Here is a tiny trained network, its code and every weight. The questions are about switching its units off for an input and a class, where a switched-off unit gives its printed mean instead of its output.

import numpy as np


def w(rows, s, z=0):
    codes = np.array(rows[::2]) - 128.0
    scale = np.full(codes.shape[1], s)
    scale[-1] = z or s
    return codes * scale


def f(y):
    return np.maximum(y, 0)


def log_softmax(a):
    a = a - a.max(-1, keepdims=True)
    return a - np.log(np.exp(a).sum(-1, keepdims=True))


def net(x, mask):
    res = np.array(x, float).reshape(1, 8) / 4 @ E
    y = f(res @ A[0][:, :-1].T + A[0][:, -1])
    res = res + np.where(mask, y, B[0][:, -1]) @ B[0][:, :-1]
    return log_softmax(res[-1] @ U[:, :-1].T + U[:, -1])


A, B = {}, {}
E = w([
[133,23,46,133,125,187],'x0',
[221,167,84,164,91,166],'x1',
[79,89,200,100,87,140],'x2',
[81,131,176,109,91,150],'x3',
[110,202,102,96,158,197],'x4',
[113,143,70,119,115,164],'x5',
[201,118,155,184,35,153],'x6',
[137,111,60,2,53,98],'x7',
],0.01)
A[0] = w([
[126,114,203,166,68,115,174],'n0',
[138,206,149,166,186,95,130],'n1',
[100,146,76,89,153,194,175],'n2',
[139,212,35,167,151,140,141],'n3',
[85,193,117,106,142,166,133],'n4',
[123,130,61,25,144,105,210],'n5',
[65,102,96,160,51,119,119],'n6',
[170,111,96,84,62,120,186],'n7',
[101,140,183,150,121,204,174],'n8',
[90,170,120,84,182,200,163],'n9',
[90,144,143,84,150,139,172],'n10',
[105,96,133,172,127,148,96],'n11',
[107,109,201,79,126,32,117],'n12',
[154,151,212,210,132,138,157],'n13',
[137,155,118,245,205,125,197],'n14',
[134,119,83,139,74,127,153],'n15',
[55,142,225,148,131,52,253],'n16',
[161,172,153,158,162,88,138],'n17',
[139,51,55,129,214,207,162],'n18',
[228,80,102,100,63,142,162],'n19',
[107,183,128,114,154,169,133],'n20',
[74,43,34,136,168,105,188],'n21',
],0.011,0.0045)
B[0] = w([
[143,142,150,115,95,219,210],'n0',
[124,194,135,138,200,51,208],'n1',
[100,84,97,194,78,101,199],'n2',
[102,142,69,114,143,74,211],'n3',
[77,140,154,171,94,69,180],'n4',
[102,96,99,96,81,120,230],'n5',
[158,124,109,97,159,110,171],'n6',
[132,143,66,62,65,89,209],'n7',
[157,101,169,192,82,113,193],'n8',
[56,118,120,233,85,40,200],'n9',
[15,86,165,151,83,81,175],'n10',
[152,75,120,145,94,172,157],'n11',
[62,101,211,15,161,166,204],'n12',
[233,227,225,156,127,221,235],'n13',
[201,145,118,153,191,102,240],'n14',
[142,145,58,109,89,159,177],'n15',
[107,172,254,91,166,152,246],'n16',
[161,196,163,118,216,41,188],'n17',
[108,36,62,163,172,155,220],'n18',
[209,141,61,32,55,143,224],'n19',
[117,124,152,182,88,46,174],'n20',
[109,33,95,128,167,162,214],'n21',
],0.0069,0.013)
U = w([
[167,180,125,130,211,92,11],'0',
[188,159,185,165,83,211,79],'1',
[188,132,28,39,28,135,188],'2',
[45,120,135,194,57,68,69],'3',
[60,99,181,2,143,150,162],'4',
[115,21,59,137,170,177,253],'5',
],0.0098,0.0013)

Each question gives the input, the list of numbers given to net, and the class t.
The units are the neurons (one row each of A and B). Each row of codes is followed by its name. A weight is (code - 128) times the scale printed after its matrix; where a second scale follows, it is the last column's (A, B and U).
mask holds one flag per neuron, in row order. A switched-off neuron (its flag False) gives its mean, the last column of its row in B, instead of its output. The means were averaged over made-up inputs and are rounded, as every weight is.
A unit's drop is (log p(t) with every unit on - log p(t) with that unit switched off) / (log p(t) with every unit on - log p(t) with every unit switched off).
The circuit of an input: a set's keep is (log p(t) with only the set's units on - log p(t) with every unit switched off) / (log p(t) with every unit on - log p(t) with every unit switched off). Starting from the 12 units with the biggest drops (on a tie, the unit counted first), units are removed one at a time, each time the one whose removal leaves the highest keep (on an exact tie, the one counted first), for as long as the keep stays at least 0.8.
units of the circuit, in order: the units of the circuit, biggest drop first
top k neurons: the k neurons with the biggest drops, biggest first
drop when u is switched off: that unit's drop, to one decimal
input [-5,0,-1,8,-7,-1,-7,-4], class 4: units of the circuit, in order => n12
input [1,-2,-8,2,1,7,1,-2], class 5: units of the circuit, in order => n18; n13
input [7,-5,4,4,-4,5,5,2], class 2: top 2 neurons => n19; n7
input [4,3,-6,-3,7,-4,-6,0], class 5: top 2 neurons => n18; n21
input [5,-7,3,-3,4,-6,-1,0], class 5: units of the circuit, in order => n18; n21
input [6,-1,7,-1,4,-7,-7,5], class 5: units of the circuit, in order => n21; n18
input [4,2,3,7,-8,-5,-1,-1], class 4: top 2 neurons => n12; n14
input [-6,3,4,3,-7,1,-7,-5], class 4: top 2 neurons => n12; n16
input [0,7,3,-2,-3,4,4,-2], class 2: top 2 neurons => n19; n16
input [1,-4,-7,7,5,-8,-5,-4], class 3: top 2 neurons => n9; n10
input [-2,4,8,-1,-8,-1,-2,-4], class 1: drop when n21 is switched off => 0.0
input [-5,-8,4,-4,5,8,6,-5], class 1: drop when n13 is switched off => 0.6
input [-4,-7,-2,8,-8,1,4,-1], class 4: drop when n12 is switched off => 0.8
input [1,1,5,0,-8,-8,-3,-7], class 1: units of the circuit, in order => n13
